Here is a tiny trained network, its code and every weight. The questions are about switching its units off for an input and a target symbol, where a switched-off unit gives its printed mean instead of its output.

import numpy as np


def w(rows, s, z=0):
    codes = np.array(rows[::2]) - 128.0
    scale = np.full(codes.shape[1], s)
    scale[-1] = z or s
    return codes * scale


def norm(h):
    return h / np.sqrt((h * h).mean(-1, keepdims=True) + 1e-5)


def f(y):
    return y / 2 * (1 + np.tanh(0.7978845608 * (y + 0.044715 * y**3)))


def softmax(a):
    e = np.exp(a - a.max(-1, keepdims=True))
    return e / e.sum(-1, keepdims=True)


def log_softmax(a):
    a = a - a.max(-1, keepdims=True)
    return a - np.log(np.exp(a).sum(-1, keepdims=True))


def net(x, mask):
    ids = ['βημξπσω'.index(c) for c in x.split()]
    T = len(ids)
    res = E[ids] + P[:T]
    r = norm(res)
    for j in range(2):
        rows = slice(4 * j, 4 * j + 4)
        q, k, v = (r @ M[0][rows].T for M in (Q, K, V))
        z = softmax(np.where(np.tri(T) > 0, q @ k.T / 4**0.5, -1e9)) @ v
        o = O[0][rows]
        res = res + np.where(mask[j], z, o[:, -1]) @ o[:, :-1]
    y = f(norm(res) @ A[0][:, :-1].T + A[0][:, -1])
    res = res + np.where(mask[2:26], y, B[0][:, -1]) @ B[0][:, :-1]
    return log_softmax(norm(res)[-1] @ U[:, :-1].T + U[:, -1])


Q, K, V, O, A, B = {}, {}, {}, {}, {}, {}
E = w([
[82,126,156],'β',
[60,100,141],'η',
[61,93,140],'μ',
[84,118,156],'ξ',
[56,101,138],'π',
[215,117,117],'σ',
[110,239,250],'ω',
],0.019)
P = w([
[254,166,194],'0',
[122,99,122],'1',
[103,123,99],'2',
[167,145,103],'3',
[125,129,95],'4',
[112,141,94],'5',
[111,150,102],'6',
[107,156,104],'7',
[98,171,103],'8',
[96,175,101],'9',
[96,169,103],'10',
[97,169,103],'11',
[106,165,108],'12',
[108,160,113],'13',
],0.013)
Q[0] = w([
[217,249,245],'H0',
[139,206,148],'H0',
[188,217,89],'H0',
[199,128,169],'H0',
[115,204,208],'H1',
[110,192,153],'H1',
[134,73,49],'H1',
[130,70,190],'H1',
],0.013)
K[0] = w([
[29,254,120],'H0',
[116,217,107],'H0',
[64,165,44],'H0',
[78,137,212],'H0',
[37,21,110],'H1',
[55,185,8],'H1',
[202,172,163],'H1',
[79,236,219],'H1',
],0.0085)
V[0] = w([
[82,194,114],'H0',
[91,116,145],'H0',
[134,79,158],'H0',
[132,149,66],'H0',
[221,136,92],'H1',
[160,157,105],'H1',
[103,93,136],'H1',
[152,167,248],'H1',
],0.013)
O[0] = w([
[157,55,167,62],'H0',
[207,139,115,100],'H0',
[125,206,110,164],'H0',
[84,61,105,63],'H0',
[42,130,152,183],'H1',
[93,138,169,134],'H1',
[165,100,86,116],'H1',
[149,254,109,253],'H1',
],0.0082,0.0023)
A[0] = w([
[78,120,148,24],'N0',
[48,92,131,137],'N1',
[108,129,141,10],'N2',
[158,108,106,94],'N3',
[148,113,104,111],'N4',
[97,67,98,3],'N5',
[73,118,139,11],'N6',
[94,137,153,18],'N7',
[124,137,140,89],'N8',
[158,68,77,193],'N9',
[177,127,129,36],'N10',
[146,115,171,34],'N11',
[125,138,131,86],'N12',
[89,90,121,15],'N13',
[144,119,129,104],'N14',
[92,119,156,48],'N15',
[132,133,123,72],'N16',
[31,186,93,135],'N17',
[188,161,76,115],'N18',
[105,122,142,20],'N19',
[184,173,47,251],'N20',
[119,132,88,179],'N21',
[95,103,252,24],'N22',
[145,118,166,113],'N23',
],0.014,0.0032)
B[0] = w([
[125,184,84,130],'N0',
[89,215,2,182],'N1',
[132,150,108,113],'N2',
[102,137,98,128],'N3',
[110,128,103,127],'N4',
[156,131,115,138],'N5',
[103,173,105,136],'N6',
[152,163,118,120],'N7',
[160,110,119,124],'N8',
[81,126,65,150],'N9',
[115,132,125,145],'N10',
[129,116,134,132],'N11',
[135,129,131,124],'N12',
[124,147,40,130],'N13',
[103,139,124,125],'N14',
[161,156,143,121],'N15',
[138,133,128,120],'N16',
[179,60,125,255],'N17',
[111,123,112,191],'N18',
[147,163,143,114],'N19',
[111,98,87,248],'N20',
[151,86,114,161],'N21',
[232,96,180,147],'N22',
[136,95,125,141],'N23',
],0.0085,0.0075)
U = w([
[151,253,128,254],'β',
[217,138,48,70],'η',
[45,137,143,68],'μ',
[87,12,191,149],'ξ',
[36,157,171,54],'π',
[7,143,181,90],'σ',
[111,176,193,64],'ω',
],0.0076,0.0058)

Each question gives the input, a string of symbols that net reads in full, and the target symbol t.
The units are the heads (4 rows each of Q, K, V and O) and the neurons (one row each of A and B). Each row of codes is followed by its name. A weight is (code - 128) times the scale printed after its matrix; where a second scale follows, it is the last column's (O, A, B and U).
mask holds one flag per unit, heads first, then neurons. A switched-off unit (its flag False) gives its mean, the last column of its rows in O or B, instead of its output. The means were averaged over made-up inputs and are rounded, as every weight is.
A unit's drop is (log p(t) with every unit on - log p(t) with that unit switched off) / (log p(t) with every unit on - log p(t) with every unit switched off).
The circuit of an input: a set's keep is (log p(t) with only the set's units on - log p(t) with every unit switched off) / (log p(t) with every unit on - log p(t) with every unit switched off). Starting from the 12 units with the biggest drops (on a tie, the unit counted first), units are removed one at a time, each time the one whose removal leaves the highest keep (on an exact tie, the one counted first), for as long as the keep stays at least 0.8.
circuit, biggest first: the units of the circuit, biggest drop first
top k neurons: the k neurons with the biggest drops, biggest first
which heads matter: for each layer, one digit per head in row order, 1 if its drop is at least 0.15 and else 0, layers parted by /
drop when u is switched off: that unit's drop, to one decimal
input σ σ ξ, target β: circuit, biggest first -> (N1)
input ξ ξ σ ξ σ σ ξ σ, target ξ: circuit, biggest first -> (N1, H1)
input σ π σ σ β σ σ ω β, target η: which heads matter -> 11
input η ξ ξ, target β: which heads matter -> 10
input π ω β, target β: which heads matter -> 10
input ξ σ ω σ ξ ω β π σ ω ξ β σ ξ, target ξ: circuit, biggest first -> (H1, H0, N1, N17)
input σ π β σ η, target β: which heads matter -> 00
input σ ξ σ σ σ σ σ β σ σ σ σ β σ, target ξ: circuit, biggest first -> (H0, H1)
input μ ω ξ σ σ ξ ω σ ξ β, target ξ: top 2 neurons -> (N17, N1)
input ξ ω σ β β ω σ β β, target ξ: top 2 neurons -> (N1, N17)
input ω ξ μ, target η: top 2 neurons -> (N17, N1)
input ξ ξ μ, target β: drop when H1 is switched off -> 0.2
input π ξ β, target β: drop when N17 is switched off -> 0.3
input η σ ξ ξ ξ, target η: drop when N22 is switched off -> 0.0
input μ π π, target β: circuit, biggest first -> (H0)
